Below is a small trained network, with its code and all its weights. Each question gives an input and a class and asks what happens when units are switched off, that is, made to give their printed mean instead of their output.

import numpy as np


def w(rows, s, z=0):
    codes = np.array(rows[::2]) - 128.0
    scale = np.full(codes.shape[1], s)
    scale[-1] = z or s
    return codes * scale


def norm(h):
    return h / np.sqrt((h * h).mean(-1, keepdims=True) + 1e-5)


def f(y):
    return np.maximum(y, 0)


def log_softmax(a):
    a = a - a.max(-1, keepdims=True)
    return a - np.log(np.exp(a).sum(-1, keepdims=True))


def net(x, mask):
    res = np.array(x, float).reshape(1, 5) / 4 @ E
    u = 0
    for l in range(2):
        y = f(norm(res) @ A[l][:, :-1].T + A[l][:, -1])
        res = res + np.where(mask[u : u + 12], y, B[l][:, -1]) @ B[l][:, :-1]
        u += 12
    return log_softmax(norm(res)[-1] @ U[:, :-1].T + U[:, -1])


A, B = {}, {}
E = w([
[240,94,161,215],'x0',
[127,134,129,129],'x1',
[108,218,125,167],'x2',
[128,125,126,128],'x3',
[65,124,254,132],'x4',
],0.0052)
A[0] = w([
[131,167,151,135,142],'L0N1',
[66,55,1,199,225],'L0N2',
[100,125,147,148,150],'L0N3',
[150,91,228,99,91],'L0N4',
[87,105,100,122,217],'L0N5',
[126,126,73,136,4],'L0N6',
[147,73,125,119,127],'L0N7',
[187,144,181,179,133],'L0N8',
[129,183,135,101,136],'L0N9',
[176,99,146,101,67],'L0N10',
[210,161,100,107,65],'L0N11',
[62,153,201,119,179],'L0N12',
],0.0091,0.0025)
B[0] = w([
[135,32,26,89,165],'L0N1',
[147,118,218,17,242],'L0N2',
[219,135,155,106,166],'L0N3',
[174,110,173,64,209],'L0N4',
[209,116,86,191,198],'L0N5',
[226,83,143,9,150],'L0N6',
[168,181,173,121,172],'L0N7',
[91,176,71,93,225],'L0N8',
[165,106,80,249,173],'L0N9',
[3,140,137,36,158],'L0N10',
[202,130,192,85,190],'L0N11',
[155,211,98,95,254],'L0N12',
],0.0045,0.0047)
A[1] = w([
[55,172,126,172,117],'L1N1',
[141,64,151,91,136],'L1N2',
[168,94,37,127,252],'L1N3',
[18,140,89,73,84],'L1N4',
[168,113,168,130,60],'L1N5',
[123,75,173,36,159],'L1N6',
[157,85,156,73,140],'L1N7',
[113,222,77,153,174],'L1N8',
[165,77,224,185,202],'L1N9',
[120,159,203,95,113],'L1N10',
[230,94,177,228,195],'L1N11',
[28,115,254,182,139],'L1N12',
],0.0087,0.0037)
B[1] = w([
[137,22,171,128,154],'L1N1',
[105,159,148,158,191],'L1N2',
[139,156,170,126,234],'L1N3',
[135,103,1,146,181],'L1N4',
[121,94,153,135,158],'L1N5',
[91,128,127,233,254],'L1N6',
[73,185,189,130,225],'L1N7',
[94,141,184,192,225],'L1N8',
[142,175,26,115,196],'L1N9',
[212,179,131,111,194],'L1N10',
[8,108,63,124,215],'L1N11',
[214,44,68,47,159],'L1N12',
],0.007,0.006)
U = w([
[71,132,8,151,191],'0',
[251,198,130,27,143],'1',
[91,234,158,167,122],'2',
[69,161,188,199,186],'3',
[120,204,160,177,159],'4',
[148,112,189,176,29],'5',
[166,17,154,167,1],'6',
],0.012,0.0069)

Each question gives the input, the list of numbers given to net, and the class t.
The units are the neurons (one row each of A and B). Each row of codes is followed by its name. A weight is (code - 128) times the scale printed after its matrix; where a second scale follows, it is the last column's (A, B and U).
mask holds one flag per neuron, layer by layer. A switched-off neuron (its flag False) gives its mean, the last column of its row in B, instead of its output. The means were averaged over made-up inputs and are rounded, as every weight is.
A unit's drop is (log p(t) with every unit on - log p(t) with that unit switched off) / (log p(t) with every unit on - log p(t) with every unit switched off).
The circuit of an input: a set's keep is (log p(t) with only the set's units on - log p(t) with every unit switched off) / (log p(t) with every unit on - log p(t) with every unit switched off). Starting from the 12 units with the biggest drops (on a tie, the unit counted first), units are removed one at a time, each time the one whose removal leaves the highest keep (on an exact tie, the one counted first), for as long as the keep stays at least 0.8.
units of the circuit, in order: the units of the circuit, biggest drop first
unit that matters most: the unit with the biggest drop
top k neurons: the k neurons with the biggest drops, biggest first
k most important neurons of layer l: the k neurons of layer l with the biggest drops, biggest first
input [-4,-1,-7,0,-2], class 3: unit that matters most	L1N6
input [8,5,-3,1,-2], class 0: 3 most important neurons of layer 1	(L1N11; L1N9; L1N8)
input [2,-1,-3,6,-5], class 4: top 3 neurons	(L1N6; L1N7; L0N12)
input [-7,2,6,0,2], class 0: top 2 neurons	(L1N4; L1N7)
input [-6,-6,2,6,-7], class 1: top 3 neurons	(L1N11; L0N6; L0N5)
input [-2,4,3,-4,-4], class 1: top 2 neurons	(L1N11; L1N8)
input [4,6,-3,2,6], class 1: top 4 neurons	(L1N10; L1N12; L1N8; L1N9)
input [-4,2,0,-6,-5], class 4: 2 most important neurons of layer 1	(L1N6; L1N12)
input [-4,-1,7,5,-8], class 1: top 2 neurons	(L1N6; L0N2)
input [-8,-1,6,3,5], class 0: 2 most important neurons of layer 1	(L1N4; L1N7)
input [1,-7,-2,2,7], class 1: top 2 neurons	(L1N12; L1N10)
input [-2,-2,-2,-1,7], class 1: top 3 neurons	(L1N12; L1N10; L1N8)
input [-3,4,-1,-7,-3], class 4: 2 most important neurons of layer 1	(L1N11; L1N6)
input [-6,2,4,5,-7], class 1: unit that matters most	L1N11
input [6,7,-6,-2,8], class 1: top 2 neurons	(L1N12; L1N10)
input [8,6,2,-4,-6], class 0: top 2 neurons	(L1N11; L0N12)
input [-7,-6,-8,-1,-1], class 3: units of the circuit, in order	(L1N6; L1N9)
input [-1,7,-3,3,-4], class 2: top 2 neurons	(L1N6; L1N7)
input [8,-3,-8,5,1], class 0: top 2 neurons	(L1N11; L1N9)
input [-6,-8,-8,1,-3], class 2: top neuron	(L1N7)
input [6,8,-2,-8,-6], class 2: 2 most important neurons of layer 0	(L0N12; L0N2)
input [8,-6,-7,-2,-2], class 0: 2 most important neurons of layer 1	(L1N11; L1N9)
input [-4,3,6,0,-8], class 1: 4 most important neurons of layer 1	(L1N6; L1N11; L1N7; L1N2)
input [7,-6,-7,-1,3], class 0: top 3 neurons	(L1N11; L1N9; L0N2)
input [-7,5,-1,-6,1], class 0: 2 most important neurons of layer 1	(L1N4; L1N7)
input [-2,-8,-2,3,-5], class 2: 3 most important neurons of layer 0	(L0N12; L0N4; L0N3)
input [-8,6,3,5,6], class 0: unit that matters most	L1N4
input [-3,-5,-3,-8,-8], class 1: 2 most important neurons of layer 1	(L1N8; L1N11)
